Below is a small trained network, with its code and all its weights. Each question gives an input and a target symbol and asks what happens when units are switched off, that is, made to give their printed mean instead of their output.

import numpy as np


def w(rows, s, z=0):
    codes = np.array(rows[::2]) - 128.0
    scale = np.full(codes.shape[1], s)
    scale[-1] = z or s
    return codes * scale


def f(y):
    return y / 2 * (1 + np.tanh(0.7978845608 * (y + 0.044715 * y**3)))


def softmax(a):
    e = np.exp(a - a.max(-1, keepdims=True))
    return e / e.sum(-1, keepdims=True)


def log_softmax(a):
    a = a - a.max(-1, keepdims=True)
    return a - np.log(np.exp(a).sum(-1, keepdims=True))


def net(x, mask):
    ids = ['αδεζηθμξπστφψω'.index(c) for c in x.split()]
    T = len(ids)
    res = E[ids] + P[:T]
    u = 0
    for l in range(2):
        r = res
        for j in range(2):
            rows = slice(3 * j, 3 * j + 3)
            q, k, v = (r @ M[l][rows].T for M in (Q, K, V))
            z = softmax(np.where(np.tri(T) > 0, q @ k.T / 3**0.5, -1e9)) @ v
            o = O[l][rows]
            res = res + np.where(mask[u + j], z, o[:, -1]) @ o[:, :-1]
        u += 2
        y = f(res @ A[l][:, :-1].T + A[l][:, -1])
        res = res + np.where(mask[u : u + 4], y, B[l][:, -1]) @ B[l][:, :-1]
        u += 4
    return log_softmax(res[-1] @ U[:, :-1].T + U[:, -1])


Q, K, V, O, A, B = {}, {}, {}, {}, {}, {}
E = w([
[121,120,214,56,87,137,197,58,112],'α',
[195,214,77,40,81,114,162,117,142],'δ',
[43,44,223,131,147,153,49,128,131],'ε',
[129,191,224,128,177,187,103,137,47],'ζ',
[129,71,71,103,50,73,142,151,171],'η',
[75,139,142,37,145,114,70,82,243],'θ',
[162,103,95,70,84,176,121,180,124],'μ',
[101,161,83,121,161,128,2,182,192],'ξ',
[167,215,79,199,108,5,143,114,125],'π',
[59,130,34,148,88,158,71,48,46],'σ',
[152,95,102,189,102,111,80,213,54],'τ',
[196,129,158,145,56,123,230,139,4],'φ',
[218,124,242,75,138,83,157,219,190],'ψ',
[80,144,220,195,152,24,74,78,108],'ω',
],0.0038)
P = w([
[126,137,124,160,168,139,159,120,144],'0',
[92,141,108,71,104,89,111,143,100],'1',
[191,130,147,129,38,139,55,85,120],'2',
[36,159,119,32,83,62,103,170,72],'3',
[225,134,165,165,3,165,41,64,155],'4',
[24,163,182,17,104,44,103,187,77],'5',
],0.0048)
Q[0] = w([
[159,115,111,154,187,139,153,167,121],'0.h0',
[91,90,103,146,169,153,187,107,155],'0.h0',
[111,95,143,125,93,107,84,147,127],'0.h0',
[136,102,101,137,166,105,146,124,139],'0.h1',
[167,146,98,116,159,142,151,156,108],'0.h1',
[255,77,123,178,95,196,75,58,158],'0.h1',
],0.033)
K[0] = w([
[96,133,180,29,54,48,105,103,115],'0.h0',
[176,181,109,81,89,88,38,167,34],'0.h0',
[150,196,92,155,171,193,202,108,167],'0.h0',
[201,126,122,137,213,160,162,67,142],'0.h1',
[114,31,144,153,186,118,147,104,185],'0.h1',
[2,159,93,3,204,23,188,209,34],'0.h1',
],0.018)
V[0] = w([
[158,139,171,109,123,116,172,145,122],'0.h0',
[129,116,137,107,138,115,110,156,190],'0.h0',
[148,136,71,112,96,113,150,135,140],'0.h0',
[135,218,117,45,156,248,126,104,122],'0.h1',
[78,10,156,80,83,168,174,69,136],'0.h1',
[101,170,144,114,128,50,180,5,182],'0.h1',
],0.019)
O[0] = w([
[153,142,174,106,113,119,156,145,121,104],'0.h0',
[133,152,137,99,137,111,111,125,178,6],'0.h0',
[147,132,75,98,102,127,150,130,128,125],'0.h0',
[180,142,106,140,158,169,54,250,93,149],'0.h1',
[167,21,122,155,135,22,114,141,106,95],'0.h1',
[50,78,141,180,37,144,151,195,154,146],'0.h1',
],0.012,0.0016)
A[0] = w([
[100,97,150,171,255,153,151,159,221,3],'0.n0',
[134,107,187,194,222,162,225,138,112,20],'0.n1',
[97,113,77,235,237,180,183,106,136,34],'0.n2',
[145,88,160,162,225,154,190,185,186,11],'0.n3',
],0.0093,0.0035)
B[0] = w([
[184,40,54,142,77,131,225,137,83,7],'0.n0',
[152,50,2,76,155,125,137,152,224,20],'0.n1',
[234,93,166,67,70,64,187,163,190,65],'0.n2',
[93,76,37,151,133,141,226,59,158,1],'0.n3',
],0.0036,0.00085)
Q[1] = w([
[123,133,163,91,95,100,94,128,113],'1.h0',
[135,130,119,153,143,139,154,129,138],'1.h0',
[109,85,78,183,222,164,183,126,147],'1.h0',
[101,132,118,156,119,144,136,106,107],'1.h1',
[3,152,102,38,184,43,159,202,64],'1.h1',
[73,126,117,94,177,96,157,153,88],'1.h1',
],0.028)
K[1] = w([
[131,124,91,147,175,120,196,154,164],'1.h0',
[127,138,140,124,93,141,106,109,115],'1.h0',
[124,141,146,41,7,84,16,96,57],'1.h0',
[152,141,166,154,138,95,120,153,174],'1.h1',
[240,102,157,225,67,199,62,46,186],'1.h1',
[189,101,121,185,116,176,119,104,207],'1.h1',
],0.019)
V[1] = w([
[102,128,146,128,105,105,149,83,138],'1.h0',
[97,168,121,150,95,164,141,157,156],'1.h0',
[119,80,120,141,95,113,109,177,142],'1.h0',
[177,155,51,176,65,143,208,110,4],'1.h1',
[92,120,245,217,185,156,121,101,36],'1.h1',
[45,119,25,172,147,136,35,76,118],'1.h1',
],0.018)
O[1] = w([
[95,96,135,140,107,127,152,69,163,118],'1.h0',
[109,166,99,116,88,162,164,161,118,254],'1.h0',
[114,124,146,174,111,62,137,182,102,131],'1.h0',
[215,83,203,199,68,214,144,70,39,186],'1.h1',
[196,148,41,254,125,140,113,114,242,158],'1.h1',
[102,101,126,175,252,175,250,176,110,173],'1.h1',
],0.0099,0.0076)
A[1] = w([
[254,75,140,61,233,44,54,141,62,74],'1.n0',
[121,85,159,165,254,47,62,84,178,48],'1.n1',
[73,25,144,101,132,41,174,52,64,78],'1.n2',
[133,48,104,80,192,201,108,27,175,4],'1.n3',
],0.0096,0.0031)
B[1] = w([
[33,35,49,166,179,161,58,49,101,231],'1.n0',
[191,129,52,40,17,167,213,141,46,189],'1.n1',
[212,96,212,85,167,143,119,157,245,254],'1.n2',
[109,221,172,210,132,2,153,177,54,220],'1.n3',
],0.0072,0.0053)
U = w([
[140,34,130,208,50,22,67,203,136,88],'α',
[135,147,180,85,76,186,67,226,44,78],'δ',
[174,86,46,92,116,75,187,118,116,107],'ε',
[232,203,83,160,171,184,44,177,188,125],'ζ',
[165,73,200,67,162,88,161,106,169,235],'η',
[32,103,125,121,136,53,131,252,134,55],'θ',
[78,81,101,109,172,133,77,46,84,255],'μ',
[96,229,107,47,239,189,154,147,140,94],'ξ',
[32,142,169,116,66,218,206,61,132,73],'π',
[160,60,139,218,187,183,198,185,88,188],'σ',
[165,211,153,130,176,62,171,33,87,155],'τ',
[217,109,159,172,60,140,96,28,109,50],'φ',
[98,195,133,55,83,80,68,65,165,99],'ψ',
[37,117,93,208,108,119,179,87,232,122],'ω',
],0.0033,0.0036)

Each question gives the input, a string of symbols that net reads in full, and the target symbol t.
The units are the heads (3 rows each of Q, K, V and O) and the neurons (one row each of A and B). Each row of codes is followed by its name. A weight is (code - 128) times the scale printed after its matrix; where a second scale follows, it is the last column's (O, A, B and U).
mask holds one flag per unit, layer by layer, with each layer's heads first. A switched-off unit (its flag False) gives its mean, the last column of its rows in O or B, instead of its output. The means were averaged over made-up inputs and are rounded, as every weight is.
A unit's drop is (log p(t) with every unit on - log p(t) with that unit switched off) / (log p(t) with every unit on - log p(t) with every unit switched off).
The circuit of an input: a set's keep is (log p(t) with only the set's units on - log p(t) with every unit switched off) / (log p(t) with every unit on - log p(t) with every unit switched off). Starting from all 12 units, units are removed one at a time, each time the one whose removal leaves the highest keep (on an exact tie, the one counted first), for as long as the keep stays at least 0.8.
units of the circuit, in order: the units of the circuit, biggest drop first
which heads matter: for each layer, one digit per head in row order, 1 if its drop is at least 0.15 and else 0, layers parted by /
input μ φ σ σ ζ, target σ: units of the circuit, in order => 1.h1
input ξ π ε δ ε η, target ξ: which heads matter => 10 / 11
input τ φ τ η ψ, target τ: which heads matter => 01 / 10
input δ μ μ θ η, target δ: units of the circuit, in order => 0.h1, 0.h0, 1.h0, 1.h1
input δ ξ σ ω η α, target δ: units of the circuit, in order => 1.h1, 0.h0
input π ζ ω φ, target π: units of the circuit, in order => 0.h1, 1.h0
input α ζ σ, target α: units of the circuit, in order => 1.h0, 0.h1, 1.h1
input ψ ω θ φ π μ, target ψ: units of the circuit, in order => 0.h0, 1.h1
input τ σ δ, target τ: units of the circuit, in order => 1.h0, 0.h1, 1.n3
input δ μ η τ ζ μ, target δ: which heads matter => 11 / 10
input ω α σ η θ μ, target θ: which heads matter => 01 / 01
input φ τ ζ, target φ: which heads matter => 10 / 01
input φ σ ζ τ, target φ: units of the circuit, in order => 1.h1, 0.h0
input ζ ε ξ φ, target ξ: units of the circuit, in order => 0.h1, 1.h1
input φ θ ζ α μ ω, target μ: which heads matter => 01 / 10
input ζ θ σ, target ζ: which heads matter => 11 / 11
input η π ω, target π: units of the circuit, in order => 0.h1
input δ δ α ε ζ σ, target ζ: which heads matter => 01 / 01
input ω ω ε η, target ε: which heads matter => 10 / 01
input ω ε α ζ ζ ψ, target ζ: units of the circuit, in order => 1.h1, 0.h1
input ω ζ π, target ω: units of the circuit, in order => 1.h0, 1.h1, 0.h1, 0.h0
input σ η σ, target η: units of the circuit, in order => 1.n2, 0.h1, 1.h1
input δ ψ ψ, target δ: units of the circuit, in order => 0.h1, 1.h0, 1.h1, 0.h0
input ε σ θ, target σ: which heads matter => 00 / 01
input ζ φ θ μ, target ζ: units of the circuit, in order => 0.h0, 1.h1, 1.h0, 0.h1
input σ ψ π σ, target π: which heads matter => 01 / 00
input θ α ζ, target α: which heads matter => 01 / 10
input τ ω ε ω ζ, target ω: which heads matter => 01 / 01
input η η δ σ, target δ: which heads matter => 11 / 01
